Below is a small trained network, with its code and all its weights. Each question gives an input and a class and asks what happens when units are switched off, that is, made to give their printed mean instead of their output.

import numpy as np


def w(rows, s, z=0):
    codes = np.array(rows[::2]) - 128.0
    scale = np.full(codes.shape[1], s)
    scale[-1] = z or s
    return codes * scale


def f(y):
    return y / 2 * (1 + np.tanh(0.7978845608 * (y + 0.044715 * y**3)))


def log_softmax(a):
    a = a - a.max(-1, keepdims=True)
    return a - np.log(np.exp(a).sum(-1, keepdims=True))


def net(x, mask):
    res = np.array(x, float).reshape(1, 5) / 4 @ E
    y = f(res @ A[0][:, :-1].T + A[0][:, -1])
    res = res + np.where(mask, y, B[0][:, -1]) @ B[0][:, :-1]
    return log_softmax(res[-1] @ U[:, :-1].T + U[:, -1])


A, B = {}, {}
E = w([
[134,121,149,160,123,95,128,101,116,131,68],'x0',
[94,115,109,144,132,85,143,76,111,131,182],'x1',
[132,154,154,35,113,24,154,177,139,120,138],'x2',
[140,119,141,55,141,126,161,58,86,131,105],'x3',
[254,190,205,118,131,129,125,164,161,130,177],'x4',
],0.0061)
A[0] = w([
[128,128,128,128,128,128,128,128,128,128,127,148],'N1',
[99,133,117,130,124,111,121,252,147,125,131,168],'N2',
[113,121,125,119,151,114,131,138,125,126,129,98],'N3',
[127,127,128,127,131,128,128,130,128,128,128,114],'N4',
[153,135,138,93,126,146,134,120,130,129,143,72],'N5',
[125,129,134,130,129,123,124,126,127,128,128,178],'N6',
[112,122,127,104,126,139,130,92,117,129,18,146],'N7',
[135,130,135,131,131,131,122,130,128,128,121,105],'N8',
[126,129,136,134,130,118,128,124,127,127,122,251],'N9',
[126,129,134,132,129,122,128,124,128,127,122,249],'N10',
[127,128,129,128,129,127,128,128,128,128,126,136],'N11',
[129,128,126,127,129,129,129,129,129,128,129,12],'N12',
[108,127,110,162,110,142,127,83,128,131,110,188],'N13',
[128,128,127,128,128,128,129,129,129,128,128,111],'N14',
[127,127,128,127,130,128,127,130,128,128,129,107],'N15',
[128,127,127,127,130,128,128,130,128,128,130,98],'N16',
[211,149,176,81,121,61,131,182,142,129,159,125],'N17',
[126,126,129,128,134,126,127,134,127,127,126,116],'N18',
[127,129,131,130,128,125,128,125,128,128,124,200],'N19',
[102,128,121,223,120,73,121,120,136,130,175,151],'N20',
[127,128,131,129,128,126,127,127,127,128,127,184],'N21',
[139,131,135,83,126,76,158,122,122,125,103,99],'N22',
[232,147,182,137,129,137,122,169,141,128,152,198],'N23',
[97,125,138,141,129,13,131,100,123,128,100,195],'N24',
[132,130,133,136,133,127,126,133,132,129,113,120],'N25',
[127,124,119,129,122,129,125,134,132,130,140,103],'N26',
[156,129,136,245,128,183,123,146,136,128,85,187],'N27',
[136,125,124,155,135,140,134,143,134,123,111,108],'N28',
[128,128,128,128,128,128,128,128,128,128,128,127],'N29',
[119,123,123,128,136,124,128,150,129,128,134,110],'N30',
[131,130,147,112,128,98,124,174,131,129,43,145],'N31',
[125,128,130,127,134,125,126,130,128,128,126,124],'N32',
[128,127,129,128,127,128,127,129,127,128,130,135],'N33',
[132,129,127,123,127,131,130,128,129,129,133,93],'N34',
[128,128,128,128,128,128,128,128,128,128,128,120],'N35',
],0.016,0.0021)
B[0] = w([
[128,128,127,126,129,128,128,128,128,128,128,131],'N1',
[53,136,55,168,69,140,134,116,132,134,146,208],'N2',
[144,139,120,135,117,137,130,121,140,133,128,132],'N3',
[129,129,129,130,127,131,128,126,128,129,130,126],'N4',
[102,125,151,179,130,119,127,145,132,128,141,139],'N5',
[132,126,120,117,132,132,132,133,130,127,125,135],'N6',
[189,123,177,101,183,106,141,134,122,122,139,212],'N7',
[136,124,135,130,115,133,123,134,125,125,141,127],'N8',
[138,125,114,105,140,135,129,136,132,126,125,147],'N9',
[135,126,116,109,138,131,129,131,131,126,125,147],'N10',
[131,128,128,126,129,131,128,127,129,128,131,129],'N11',
[127,130,138,137,123,136,125,129,128,130,138,117],'N12',
[117,134,150,99,190,122,125,147,131,127,118,193],'N13',
[128,128,131,129,126,129,127,127,127,128,131,126],'N14',
[128,129,130,131,126,130,129,125,127,129,130,126],'N15',
[127,129,130,132,126,129,129,126,127,129,130,125],'N16',
[128,107,121,71,249,107,213,128,108,120,136,254],'N17',
[131,130,129,129,123,133,128,117,124,129,136,127],'N18',
[132,127,122,117,133,130,129,130,130,127,127,138],'N19',
[81,124,114,127,180,123,190,130,119,124,153,193],'N20',
[130,126,122,121,132,127,129,130,129,127,124,136],'N21',
[144,133,124,104,122,151,75,124,135,133,102,175],'N22',
[223,136,80,147,55,98,220,139,136,125,176,249],'N23',
[254,132,151,105,93,125,130,134,132,127,128,211],'N24',
[138,128,135,121,118,142,121,124,127,125,143,130],'N25',
[114,131,131,143,121,122,133,126,124,128,122,127],'N26',
[110,130,133,62,81,151,13,112,133,136,60,245],'N27',
[123,130,145,124,106,135,106,117,120,125,134,141],'N28',
[128,128,128,128,128,128,128,128,128,128,128,128],'N29',
[120,131,123,142,113,131,129,113,120,130,139,131],'N30',
[144,133,82,73,72,141,107,114,134,135,123,180],'N31',
[133,131,128,128,127,134,129,123,129,129,132,128],'N32',
[127,127,125,129,128,125,130,127,127,128,124,129],'N33',
[122,126,132,139,125,125,127,134,130,128,127,124],'N34',
[128,128,129,129,128,128,128,128,128,128,128,127],'N35',
],0.025,0.0087)
U = w([
[17,132,109,171,127,159,97,109,132,140,120,108],'0',
[133,99,138,127,220,90,203,154,96,101,171,196],'1',
[117,144,131,255,94,117,158,156,139,122,171,4],'2',
[150,159,97,125,34,130,127,122,160,139,136,160],'3',
[153,128,190,95,129,144,64,109,130,134,81,106],'4',
],0.0076,0.003)

Each question gives the input, the list of numbers given to net, and the class t.
The units are the neurons (one row each of A and B). Each row of codes is followed by its name. A weight is (code - 128) times the scale printed after its matrix; where a second scale follows, it is the last column's (A, B and U).
mask holds one flag per neuron, in row order. A switched-off neuron (its flag False) gives its mean, the last column of its row in B, instead of its output. The means were averaged over made-up inputs and are rounded, as every weight is.
A unit's drop is (log p(t) with every unit on - log p(t) with that unit switched off) / (log p(t) with every unit on - log p(t) with every unit switched off).
The circuit of an input: a set's keep is (log p(t) with only the set's units on - log p(t) with every unit switched off) / (log p(t) with every unit on - log p(t) with every unit switched off). Starting from the 12 units with the biggest drops (on a tie, the unit counted first), units are removed one at a time, each time the one whose removal leaves the highest keep (on an exact tie, the one counted first), for as long as the keep stays at least 0.8.
circuit, biggest first: the units of the circuit, biggest drop first
most important unit: the unit with the biggest drop
k most important neurons: the k neurons with the biggest drops, biggest first
drop when u is switched off: that unit's drop, to one decimal
input [8,-8,-8,-1,3], class 4: circuit, biggest first -> (N27)
input [-7,-1,-1,2,-5], class 0: circuit, biggest first -> (N23 N24)
input [6,-4,-3,8,2], class 4: circuit, biggest first -> (N17 N7)
input [-5,-1,-6,-7,3], class 3: 2 most important neurons -> (N23 N27)
input [-1,-4,-2,3,1], class 3: 4 most important neurons -> (N17 N20 N13 N27)
input [-2,-4,3,-3,-3], class 0: circuit, biggest first -> (N23 N2)
input [7,-3,-2,2,2], class 4: circuit, biggest first -> (N2 N27)
input [-7,-1,2,-5,2], class 2: 2 most important neurons -> (N2 N7)
input [2,-8,2,3,-2], class 4: 3 most important neurons -> (N23 N17 N7)
input [4,3,0,-8,-2], class 0: 2 most important neurons -> (N23 N20)
input [1,1,3,-3,-1], class 3: 4 most important neurons -> (N17 N7 N13 N2)
input [3,-2,-1,-5,6], class 3: 2 most important neurons -> (N27 N23)
input [6,7,-8,0,-6], class 4: 3 most important neurons -> (N27 N17 N23)
input [-3,6,0,-8,-6], class 0: most important unit -> N17
input [7,2,-1,3,-3], class 4: 4 most important neurons -> (N17 N23 N24 N20)
input [-4,-5,8,8,-8], class 4: 2 most important neurons -> (N23 N7)
input [-3,8,-6,1,1], class 0: 4 most important neurons -> (N17 N23 N7 N24)
input [6,-1,-5,2,-7], class 4: 2 most important neurons -> (N27 N17)
input [5,-4,0,5,0], class 4: 3 most important neurons -> (N17 N23 N20)
input [2,-3,2,-8,-3], class 0: most important neuron -> (N23)
input [-3,1,0,3,0], class 0: drop when N7 is switched off -> 0.4
input [-1,6,-6,4,2], class 0: drop when N17 is switched off -> 0.6
input [0,2,-7,-4,6], class 3: drop when N27 is switched off -> 0.1
input [-5,2,2,-7,-3], class 0: drop when N23 is switched off -> 0.4
